What each symbol does to the units:
x905 d x295
x905 k x971
x905 u x652
x905 n x312
x905 i x494
x905 c x209
x905 h x43
x810 d x924
x810 k x660
x810 u x542
x810 n x451
x810 i x911
x810 c x721
x810 h x28
x542 d x250
x542 k x91
x542 u x810
x542 n x946
x542 i x409
x542 c x696
x542 h x206
x126 d x585
x126 k x227
x126 u x494
x126 n x785
x126 i x652
x126 c x502
x126 h x631
x936 d x298
x936 k x749
x936 u x603
x936 n x507
x936 i x445
x936 c x15
x936 h x876
x821 d x215
x821 k x443
x821 u x458
x821 n x911
x821 i x451
x821 c x406
x821 h x806
x726 d x156
x726 k x274
x726 u x882
x726 n x712
x726 i x471
x726 c x965
x726 h x492
x869 d x513
x869 k x214
x869 u x14
x869 n x238
x869 i x333
x869 c x206
x869 h x696
x311 d x667
x311 k x930
x311 u x520
x311 n x386
x311 i x668
x311 c x195
x311 h x535
x539 d x761
x539 k x891
x539 u x702
x539 n x806
x539 i x28
x539 c x277
x539 h x911
x43 d x15
x43 k x458
x43 u x443
x43 n x134
x43 i x330
x43 c x298
x43 h x905
x215 d x821
x215 k x589
x215 u x399
x215 n x992
x215 i x375
x215 c x222
x215 h x626
x63 d x620
x63 k x209
x63 u x2
x63 n x333
x63 i x238
x63 c x971
x63 h x505
x15 d x43
x15 k x399
x15 u x589
x15 n x584
x15 i x757
x15 c x936
x15 h x295
x35 d x599
x35 k x633
x35 u x876
x35 c x989
x35 h x603
x362 d x692
x362 k x349
x362 u x914
x362 n x285
x362 i x222
x362 c x375
x362 h x474
x378 d x91
x378 k x250
x378 u x808
x378 n x757
x378 i x584
x378 c x479
x378 h x499
x443 d x589
x443 k x821
x443 u x43
x443 n x965
x443 i x631
x443 c x712
x443 h x652
x513 d x869
x513 n x195
x513 i x503
x513 c x386
x513 h x708
x507 d x882
x507 k x901
x507 u x156
x507 n x936
x507 i x479
x507 c x584
x507 h x388
x388 d x33
x388 k x503
x388 n x876
x388 c x913
x388 h x507
x406 d x222
x406 k x712
x406 u x505
x406 n x274
x406 i x692
x406 c x821
x406 h x2
x227 d x520
x227 k x126
x227 u x667
x227 n x28
x227 i x806
x227 c x173
x227 h x451
x458 d x399
x458 k x43
x458 u x821
x458 n x409
x458 i x946
x458 c x505
x458 h x971
x585 d x126
x585 k x520
x585 u x930
x585 i x989
x585 h x926
x312 d x913
x312 k x702
x312 u x891
x312 n x905
x312 i x647
x312 c x33
x312 h x134
x502 k x173
x502 u x587
x502 i x599
x502 c x126
x502 h x127
x637 d x965
x637 k x992
x637 u x584
x637 n x589
x637 i x808
x637 c x156
x637 h x62
x971 d x668
x971 k x905
x971 u x806
x971 n x702
x971 i x667
x971 c x63
x971 h x458
x914 d x919
x914 k x445
x914 u x362
x914 n x708
x914 i x749
x914 c x535
x914 h x195
x134 d x584
x134 k x409
x134 u x965
x134 n x43
x134 i x91
x134 c x882
x134 h x312
x445 d x973
x445 k x914
x445 u x349
x445 n x479
x445 i x936
x445 c x757
x445 h x961
x924 d x810
x924 k x808
x924 u x250
x924 n x375
x924 i x992
x924 c x285
x924 h x292
x375 d x451
x375 k x926
x375 u x535
x375 n x924
x375 i x215
x375 c x362
x375 h x520
x866 d x274
x866 k x156
x866 u x901
x866 n x222
x866 i x285
x866 c x992
x866 h x253
x667 d x311
x667 k x494
x667 u x227
x667 n x206
x667 i x971
x667 c x238
x667 h x946
x761 d x539
x761 k x62
x761 u x602
x761 n x626
x761 i x292
x761 c x253
x761 h x992
x973 d x445
x973 k x919
x973 u x127
x973 n x56
x973 i x298
x973 c x330
x973 h x587
x56 d x479
x56 k x696
x56 u x471
x56 n x973
x56 i x882
x56 c x91
x56 h x214
x602 d x702
x602 k x913
x602 u x761
x602 n x668
x602 i x386
x602 c x503
x602 h x737
x330 d x757
x330 k x946
x330 u x631
x330 n x91
x330 i x43
x330 c x973
x330 h x494
x28 d x292
x28 k x785
x28 u x206
x28 n x227
x28 i x539
x28 c x14
x28 h x810
x652 d x989
x652 k x806
x652 u x905
x652 n x891
x652 i x126
x652 c x599
x652 h x443
x520 d x227
x520 k x585
x520 u x311
x520 n x292
x520 i x626
x520 c x474
x520 h x375
x961 d x587
x961 k x195
x961 i x876
x961 c x930
x961 h x445
x492 k x277
x492 u x33
x492 n x599
x492 c x891
x492 h x726
x222 d x406
x222 k x603
x222 u x749
x222 n x866
x222 i x362
x222 c x215
x222 h x633
x274 d x866
x274 k x726
x274 u x893
x274 n x406
x274 i x721
x274 c x911
x274 h x277
x253 d x277
x253 u x503
x253 n x633
x253 c x761
x253 h x866
x876 d x209
x876 k x620
x876 u x35
x876 n x388
x876 i x961
x876 c x295
x876 h x936
x626 d x806
x626 k x989
x626 u x668
x626 n x761
x626 i x520
x626 c x633
x626 h x215
x298 d x936
x298 k x505
x298 u x712
x298 n x882
x298 i x973
x298 c x43
x298 h x209
x749 d x505
x749 k x936
x749 u x222
x749 n x901
x749 i x914
x749 c x399
x749 h x620
x702 d x602
x702 k x312
x702 u x539
x702 n x971
x702 i x206
x702 c x333
x702 h x409
x587 d x961
x587 k x238
x587 u x502
x587 n x214
x587 i x209
x587 c x494
x587 h x973
x757 d x330
x757 k x535
x757 u x926
x757 n x378
x757 i x15
x757 c x445
x757 h x930
x214 k x869
x214 n x587
x214 i x33
x214 c x647
x214 h x56
x409 d x737
x409 k x134
x409 u x911
x409 n x458
x409 i x542
x409 c x893
x409 h x702
x14 u x869
x14 n x173
x14 i x277
x14 c x28
x14 h x721
x399 d x458
x399 k x15
x399 u x215
x399 n x737
x399 i x535
x399 c x749
x399 h x668
x785 k x28
x785 u x647
x785 n x126
x785 i x891
x785 h x660
x471 k x721
x471 u x56
x471 n x127
x471 i x726
x471 c x660
x206 d x386
x206 k x647
x206 u x28
x206 n x667
x206 i x702
x206 c x869
x206 h x542
x2 d x633
x2 k x599
x2 u x63
x2 n x277
x2 i x173
x2 c x806
x2 h x406
x989 d x652
x989 k x626
x989 u x295
x989 n x62
x989 i x585
x989 c x35
x989 h x589
x349 d x127
x349 k x362
x349 u x445
x349 i x603
x349 c x926
x919 d x914
x919 k x973
x919 u x692
x919 n x696
x919 i x505
x919 c x946
x919 h x238
x930 d x494
x930 k x311
x930 u x585
x930 n x499
x930 i x295
x930 c x961
x930 h x757
x499 d x647
x499 k x386
x499 n x930
x499 i x913
x499 h x378
x913 d x312
x913 k x602
x913 u x62
x913 n x295
x913 i x499
x913 c x388
x913 h x584
x195 d x238
x195 k x961
x195 u x474
x195 n x513
x195 i x620
x195 c x311
x195 h x914
x127 d x349
x127 k x692
x127 u x973
x127 n x471
x127 i x712
x127 c x631
x127 h x502
x712 d x603
x712 k x406
x712 u x298
x712 n x726
x712 i x127
x712 c x443
x712 h x599
x911 d x992
x911 k x965
x911 u x409
x911 n x821
x911 i x810
x911 c x274
x911 h x539
x620 d x63
x620 k x876
x620 u x633
x620 n x503
x620 i x195
x620 c x668
x620 h x749
x926 d x631
x926 k x375
x926 u x757
x926 n x808
x926 i x589
x926 c x349
x926 h x585
x295 d x905
x295 k x668
x295 u x989
x295 n x913
x295 i x930
x295 c x876
x295 h x15
x494 d x930
x494 k x667
x494 u x126
x494 n x647
x494 i x905
x494 c x587
x494 h x330
x599 d x35
x599 k x2
x599 u x209
x599 n x492
x599 i x502
x599 c x652
x599 h x712
x603 d x712
x603 k x222
x603 u x936
x603 n x156
x603 i x349
x603 c x589
x603 h x35
x660 d x808
x660 k x810
x660 u x91
x660 n x631
x660 i x965
x660 c x471
x660 h x785
x708 d x696
x708 k x479
x708 u x285
x708 n x914
x708 i x901
x708 c x250
x708 h x513
x250 d x542
x250 k x378
x250 u x924
x250 n x535
x250 i x737
x250 c x708
x250 h x386
x696 d x708
x696 k x56
x696 u x721
x696 n x919
x696 i x893
x696 c x542
x696 h x869
x62 d x891
x62 k x761
x62 u x913
x62 n x989
x62 h x637
x386 d x206
x386 k x499
x386 u x292
x386 n x311
x386 i x602
x386 c x513
x386 h x250
x238 d x195
x238 k x587
x238 u x173
x238 n x869
x238 i x63
x238 c x667
x238 h x919
x209 d x876
x209 k x63
x209 u x599
x209 n x33
x209 i x587
x209 c x905
x209 h x298
x535 d x946
x535 k x757
x535 u x375
x535 n x250
x535 i x399
x535 c x914
x535 h x311
x882 d x507
x882 k x893
x882 u x726
x882 n x298
x882 i x56
x882 c x134
x882 h x33
x992 d x911
x992 k x637
x992 u x737
x992 n x215
x992 i x924
x992 c x866
x992 h x761
x965 d x637
x965 k x911
x965 u x134
x965 n x443
x965 i x660
x965 c x726
x965 h x891
x901 d x893
x901 k x507
x901 u x866
x901 n x749
x901 i x708
x901 c x737
x901 h x503
x692 d x362
x692 k x127
x692 u x919
x692 n x721
x692 i x406
x692 c x451
x692 h x173
x633 d x2
x633 k x35
x633 u x620
x633 n x253
x633 i x474
x633 c x626
x633 h x222
x333 d x503
x333 k x33
x333 u x277
x333 n x63
x333 i x869
x333 c x702
x333 h x893
x285 d x721
x285 u x708
x285 n x362
x285 i x866
x285 c x924
x647 d x499
x647 k x206
x647 u x785
x647 n x494
x647 i x312
x647 c x214
x647 h x91
x737 d x409
x737 k x584
x737 u x992
x737 n x399
x737 i x250
x737 c x901
x737 h x602
x946 d x535
x946 k x330
x946 u x451
x946 n x542
x946 i x458
x946 c x919
x946 h x667
x156 d x726
x156 k x866
x156 u x507
x156 n x603
x156 c x637
x33 d x388
x33 k x333
x33 u x492
x33 n x209
x33 i x214
x33 c x312
x33 h x882
x479 d x56
x479 k x708
x479 n x445
x479 i x507
x479 c x378
x808 d x660
x808 k x924
x808 u x378
x808 n x926
x808 i x637
x91 d x378
x91 k x542
x91 u x660
x91 n x330
x91 i x134
x91 c x56
x91 h x647
x721 d x285
x721 k x471
x721 u x696
x721 n x692
x721 i x274
x721 c x810
x721 h x14
x505 d x749
x505 k x298
x505 u x406
x505 n x893
x505 i x919
x505 c x458
x505 h x63
x891 d x62
x891 k x539
x891 u x312
x891 n x652
x891 i x785
x891 c x492
x891 h x965
x631 d x926
x631 k x451
x631 u x330
x631 n x660
x631 i x443
x631 c x127
x631 h x126
x173 d x474
x173 k x502
x173 u x238
x173 n x14
x173 i x2
x173 c x227
x173 h x692
x503 d x333
x503 k x388
x503 u x253
x503 n x620
x503 i x513
x503 c x602
x503 h x901
x668 d x971
x668 k x295
x668 u x626
x668 n x602
x668 i x311
x668 c x620
x668 h x399
x806 d x626
x806 k x652
x806 u x971
x806 n x539
x806 i x227
x806 c x2
x806 h x821
x292 d x28
x292 u x386
x292 n x520
x292 i x761
x292 h x924
x589 d x443
x589 k x215
x589 u x15
x589 n x637
x589 i x926
x589 c x603
x589 h x989
x451 d x375
x451 k x631
x451 u x946
x451 n x810
x451 i x821
x451 c x692
x451 h x227
x474 d x173
x474 u x195
x474 i x633
x474 c x520
x474 h x362
x277 d x253
x277 k x492
x277 u x333
x277 n x2
x277 i x14
x277 c x539
x277 h x274
x584 d x134
x584 k x737
x584 u x637
x584 n x15
x584 i x378
x584 c x507
x584 h x913
x893 d x901
x893 k x882
x893 u x274
x893 n x505
x893 i x696
x893 c x409
x893 h x333

In the rows, zero is written as 118.

The rows follow the links: the fewer symbols apart two units are, the more alike their rows tend to be.

Each row is also shifted at random along 6 hidden directions that mean nothing.

Known rows, each with its unit:
[91,129,124,97,117,110,123,174,130,114,96,135,124,126,129,111,102,129,98,118,108,87,113,98,124,132,111,137,112,141,94,133,112,128,102,130,158,76,76,109,109,143,145,82,125,148,121,131,82,102,119,103,99,125,111,180]: x238
[150,92,113,146,155,159,123,160,105,141,115,151,117,123,128,126,133,107,169,86,139,133,102,156,121,87,114,107,121,132,161,132,131,154,112,127,137,99,108,141,134,117,126,106,124,134,131,116,118,103,120,105,136,129,112,158]: x409
[87,128,105,135,164,82,145,96,125,133,117,98,138,116,97,139,130,112,96,116,128,130,144,94,120,110,114,137,126,110,100,82,105,78,106,124,120,111,111,92,137,110,116,119,108,93,107,121,168,122,89,119,96,113,108,89]: x652
[94,90,128,127,126,194,106,152,84,145,115,133,129,127,118,98,130,107,108,96,113,105,144,110,109,89,86,127,140,134,145,98,139,111,141,120,144,87,140,121,131,116,152,105,132,126,145,91,136,109,110,108,129,131,133,129]: x668
[48,135,109,108,150,74,133,131,131,122,118,143,133,115,92,147,116,124,99,123,126,115,115,105,128,115,126,146,121,101,114,115,93,113,101,122,135,104,112,122,130,130,156,85,95,124,135,137,127,121,116,110,98,102,112,109]: x227
[150,102,143,133,126,107,108,110,118,121,121,88,109,93,141,110,166,144,117,102,77,99,117,119,115,118,118,118,149,123,144,129,110,89,138,108,124,121,125,120,107,119,110,120,120,144,118,117,93,112,136,127,107,139,116,100]: x749
[41,93,98,123,143,115,152,124,111,158,122,118,128,132,141,132,108,110,143,87,106,132,124,105,113,124,103,120,121,119,104,105,102,117,98,120,95,46,107,109,156,100,122,146,158,121,89,71,144,111,101,101,117,135,103,127]: x62
[200,98,101,153,149,129,107,100,93,125,128,135,115,93,95,120,150,135,149,105,135,128,115,144,105,100,111,105,98,128,143,122,96,152,135,134,124,163,141,166,138,119,125,127,89,139,149,128,103,106,129,106,136,123,151,99]: x737
[275,113,99,146,175,98,144,124,119,164,94,115,105,102,137,131,135,124,136,70,103,140,140,120,104,91,110,155,124,114,133,94,100,126,140,117,108,98,95,118,125,125,128,143,123,125,108,129,135,98,76,96,126,130,117,124]: x43
[104,139,133,113,115,88,95,132,144,85,110,111,102,78,113,133,115,143,105,156,110,110,103,113,117,105,150,146,107,104,113,153,112,140,125,100,127,142,114,137,97,125,122,115,93,139,111,141,87,117,115,121,116,91,114,135]: x692
[93,68,148,126,125,148,120,144,104,127,118,132,111,137,117,124,156,63,112,88,71,115,111,140,122,94,134,117,172,113,183,111,149,102,111,126,135,136,134,99,88,116,158,93,107,127,157,115,136,147,153,119,107,130,111,87]: x946
[141,102,129,117,126,113,108,97,119,107,145,133,134,120,101,153,132,84,126,131,118,148,96,133,121,117,153,123,143,112,150,122,119,127,116,121,108,155,153,142,121,106,131,118,75,123,142,112,138,152,155,124,109,89,122,81]: x810
[112,89,149,131,109,164,133,90,117,138,137,94,120,149,156,116,150,71,154,77,105,135,101,145,99,105,117,113,160,123,154,91,131,95,121,114,88,123,130,84,107,99,100,148,133,106,111,84,152,139,133,129,124,156,95,78]: x134
[64,124,116,138,134,111,110,133,113,91,115,100,153,109,80,76,151,130,85,137,113,88,139,109,142,129,112,102,111,131,136,137,124,81,123,146,163,140,95,102,121,128,132,61,112,115,139,144,113,103,117,130,100,140,132,107]: x63
[146,121,136,110,93,114,131,129,138,116,114,82,90,146,132,119,98,108,112,110,99,116,129,134,129,122,122,106,122,108,119,115,142,92,102,101,115,114,104,64,71,132,107,106,122,111,102,125,116,124,124,122,108,124,102,116]: x973
[92,91,111,131,102,163,90,81,73,150,118,121,122,128,112,64,124,105,125,95,149,117,152,119,109,92,94,103,94,124,130,92,109,139,188,116,102,168,117,144,129,105,115,145,127,104,129,111,128,126,104,136,168,134,156,113]: x913
[139,103,89,107,129,107,161,165,120,151,105,123,76,136,112,136,78,126,133,97,110,138,138,137,115,103,96,99,111,103,126,98,154,133,75,113,114,64,110,87,93,137,123,114,133,115,133,118,122,98,110,85,100,119,121,136]: x757
[157,116,95,120,117,116,144,146,109,135,106,138,100,143,97,116,78,105,159,109,154,123,129,159,144,97,121,86,88,103,127,111,141,160,108,133,107,135,78,119,107,133,118,116,114,95,127,139,111,105,108,93,129,114,138,153]: x91
[51,189,113,122,116,124,128,102,131,109,128,149,120,118,87,115,99,152,133,145,167,111,83,115,87,150,89,91,110,149,89,112,105,122,99,134,151,122,131,128,145,154,72,98,90,120,148,129,90,121,125,116,83,129,150,118]: x602
[161,143,123,104,120,141,111,128,135,107,112,139,97,89,122,146,100,118,119,128,131,148,92,129,82,90,140,180,125,103,122,132,110,166,140,94,121,132,150,152,99,120,120,128,94,124,125,128,103,116,110,117,137,72,128,138]: x451
[140,111,105,121,113,109,126,121,110,120,103,113,101,104,93,128,104,103,104,111,137,140,143,140,129,70,139,136,99,72,134,110,135,139,143,104,110,170,116,133,87,105,127,129,98,93,117,135,136,130,106,126,141,77,134,111]: x631
[132,109,93,112,132,123,125,158,114,137,110,148,74,108,110,138,105,141,125,99,111,116,132,131,88,90,99,121,123,109,139,110,124,146,127,122,137,113,131,139,96,141,143,116,111,149,144,133,83,106,120,97,111,108,142,129]: x535
[129,100,123,110,121,157,105,153,88,96,115,105,150,101,107,101,131,120,81,138,105,109,141,90,144,120,100,109,127,132,118,136,133,98,119,124,142,68,128,119,125,97,143,100,150,115,122,93,136,95,115,118,113,103,99,122]: x633
[149,101,118,106,88,133,120,105,107,112,134,145,110,139,95,130,123,100,138,128,116,117,107,150,115,119,117,91,139,118,145,115,149,113,98,126,124,139,147,119,121,131,121,102,88,119,162,124,125,135,153,108,98,122,130,82]: x250
[156,120,93,128,151,123,139,130,114,112,119,124,134,92,88,138,120,109,137,129,147,151,101,146,134,111,132,121,122,114,141,130,132,144,83,125,129,112,142,137,154,117,113,101,102,109,117,117,127,96,127,96,106,97,93,121]: x911
[177,163,119,100,95,127,61,52,124,97,127,152,132,110,113,134,93,108,107,138,175,129,78,90,82,129,139,165,116,121,82,113,87,159,163,110,113,182,154,171,140,114,112,140,78,108,129,114,111,145,125,151,152,98,160,101]: x28
[204,176,144,89,96,146,151,111,126,120,111,132,111,152,99,132,74,90,92,124,140,127,98,86,74,141,105,135,142,121,78,64,138,97,83,102,127,85,126,68,120,128,96,108,122,72,142,118,154,137,101,128,102,113,126,100]: x494
[34,114,153,114,97,143,107,96,123,105,117,82,131,126,145,93,129,97,83,125,98,106,134,92,117,117,128,140,137,125,102,107,121,93,147,104,97,121,116,94,112,100,104,128,151,94,95,116,138,131,107,143,132,131,92,109]: x599
[112,107,114,134,121,158,145,119,100,129,109,108,118,119,109,127,103,91,139,113,143,145,111,143,136,101,113,112,126,110,137,119,158,143,100,99,97,111,125,105,130,85,97,140,130,81,101,100,156,115,100,109,128,98,96,141]: x965
[160,122,121,96,122,108,135,102,123,134,117,102,85,118,125,160,88,110,106,116,99,145,118,119,99,120,133,128,132,92,107,94,123,120,112,83,94,94,154,102,99,116,102,143,101,110,118,104,145,130,105,113,103,96,109,90]: x926
[156,108,132,125,110,153,104,127,121,71,125,97,145,95,133,126,137,97,125,131,113,132,95,127,128,127,136,119,134,128,124,162,128,125,100,114,112,110,139,124,125,96,110,112,131,123,92,107,124,125,139,119,106,111,84,132]: x274
[89,149,109,135,123,124,137,88,120,116,111,80,98,94,93,131,117,132,123,125,146,140,125,134,110,95,126,128,115,107,122,116,132,135,125,107,106,158,132,117,108,114,79,125,102,85,106,138,143,110,83,116,132,87,115,104]: x443
[134,120,103,129,132,122,127,84,107,128,122,90,106,88,87,125,134,126,110,107,120,141,144,125,115,93,121,114,112,100,136,99,125,107,126,104,98,152,142,128,117,106,98,130,101,96,120,130,146,108,101,113,119,94,130,80]: x589
[71,115,131,105,107,137,141,110,129,155,128,125,72,156,156,135,103,101,166,90,116,132,89,147,85,126,113,101,135,120,108,95,133,137,89,99,83,81,135,97,93,126,100,149,122,130,111,95,123,130,122,112,117,134,119,113]: x378
[19,130,130,135,96,127,107,104,105,105,104,96,137,132,97,53,130,113,87,115,121,95,149,113,139,120,130,105,99,135,124,111,130,94,144,133,120,176,88,96,95,120,95,102,113,92,132,140,113,109,112,145,135,132,137,114]: x209
[128,94,108,123,112,113,119,113,113,116,126,87,107,102,134,122,123,135,141,125,96,132,124,129,138,136,123,95,97,128,117,135,120,125,112,107,80,88,108,116,126,101,101,146,141,117,71,105,117,105,106,109,133,114,91,134]: x156
[118,156,116,132,124,85,155,119,142,134,102,85,80,93,124,112,113,175,130,124,116,109,136,122,117,125,116,93,89,122,91,130,120,125,125,113,101,127,89,101,83,142,68,125,119,128,100,147,82,88,90,109,112,124,130,143]: x936
[58,93,118,116,144,128,136,158,92,126,115,158,146,155,81,97,119,87,100,121,120,102,141,131,141,108,107,116,135,119,150,101,153,97,78,145,165,105,107,91,120,126,168,69,120,108,168,118,138,119,124,118,99,127,113,111]: x667
[90,134,133,120,124,118,85,94,124,82,116,99,149,80,100,106,147,117,73,147,124,101,115,93,137,126,129,140,126,124,118,131,95,102,134,120,131,136,115,118,134,98,126,102,115,117,119,130,108,119,129,138,119,109,121,111]: x2

Where do the symbols, taken in turn from left to right, take each start?
Answer with the unit's name.
[103,156,92,121,167,96,103,106,142,141,126,147,137,89,131,138,119,143,134,117,160,130,91,91,89,118,129,165,104,115,89,119,54,156,153,123,103,109,111,170,171,111,121,139,108,141,103,114,97,110,102,124,139,123,132,137]
c u h d n u => x222
[175,115,140,135,109,153,100,141,114,94,109,100,123,97,114,89,164,123,97,125,95,104,121,124,119,110,132,119,129,138,151,138,139,114,135,112,148,147,133,111,93,124,113,100,110,116,133,137,99,118,131,129,121,119,106,120]
i k i c => x43
[72,121,99,116,106,106,121,96,97,135,130,133,99,142,87,97,101,116,93,112,125,103,154,110,112,112,110,108,100,105,118,78,137,82,122,123,120,145,106,98,98,123,133,108,99,87,140,119,133,122,106,123,108,122,144,88]
n i i => x499
[94,113,106,121,137,146,106,127,91,122,112,126,140,94,98,122,126,129,94,122,123,127,137,100,106,109,105,131,124,127,125,108,104,114,129,122,145,106,144,147,142,105,138,102,122,129,139,98,127,107,113,109,118,111,126,109]
h c k k => x222
[116,121,118,130,119,108,101,108,120,131,119,113,135,143,150,86,132,105,126,97,123,106,124,99,127,130,107,114,100,133,108,117,97,122,141,134,83,104,72,111,126,117,110,132,149,115,85,114,112,113,111,128,142,148,119,139]
i c h c c => x91
[108,56,106,101,118,162,87,169,61,148,121,179,129,147,107,98,105,97,135,98,119,124,142,124,130,90,102,114,104,134,151,98,121,148,151,136,142,101,111,166,133,107,178,113,137,139,148,100,110,113,127,105,164,131,149,157]
c c u d u => x206
[117,152,128,99,97,121,93,142,135,76,105,128,130,102,111,122,87,129,85,150,127,112,97,93,118,128,124,145,114,121,76,142,119,140,124,106,126,108,117,125,113,123,126,100,127,115,110,131,93,112,124,128,125,94,114,152]
k u u i c n => x891
[84,115,116,88,94,130,120,155,116,78,123,137,145,133,106,124,104,101,105,144,136,112,108,109,143,149,116,114,120,123,116,143,128,116,89,127,133,78,104,112,129,113,137,102,142,110,103,115,110,116,137,116,113,106,101,147]
u k n i k => x63
[191,106,126,102,78,134,84,140,120,111,113,138,104,127,142,117,115,131,128,117,110,105,94,140,111,125,118,105,117,131,111,146,128,139,124,123,124,123,137,142,101,131,117,126,128,148,123,120,86,113,139,113,133,118,123,142]
i k c i n => x757
[176,88,114,137,113,113,102,97,93,111,112,56,111,96,95,100,137,132,96,125,101,117,156,125,142,102,122,105,100,114,143,124,143,112,141,113,105,145,124,124,97,102,109,128,120,100,96,112,127,102,113,122,145,102,105,112]
n n d n i => x471
[73,106,136,134,108,117,92,107,114,101,115,83,106,68,135,118,153,142,103,130,91,119,125,119,118,109,127,130,130,130,133,151,110,113,138,113,115,143,154,137,106,109,106,120,117,142,115,117,102,115,130,132,119,112,104,100]
h c u n => x602
[137,135,115,112,95,102,152,157,123,87,100,88,106,108,100,123,88,116,99,145,111,122,134,131,143,108,129,109,91,100,101,131,163,129,84,101,117,108,107,89,82,107,111,102,117,85,99,127,130,113,112,116,113,82,97,134]
c k u => x946
[67,134,117,115,106,127,115,96,111,128,108,143,108,156,119,110,85,87,132,114,149,120,113,121,114,110,100,115,101,119,101,100,123,130,126,122,112,134,91,118,118,126,121,138,125,103,132,121,125,127,107,127,152,132,142,140]
d i n n h i => x378
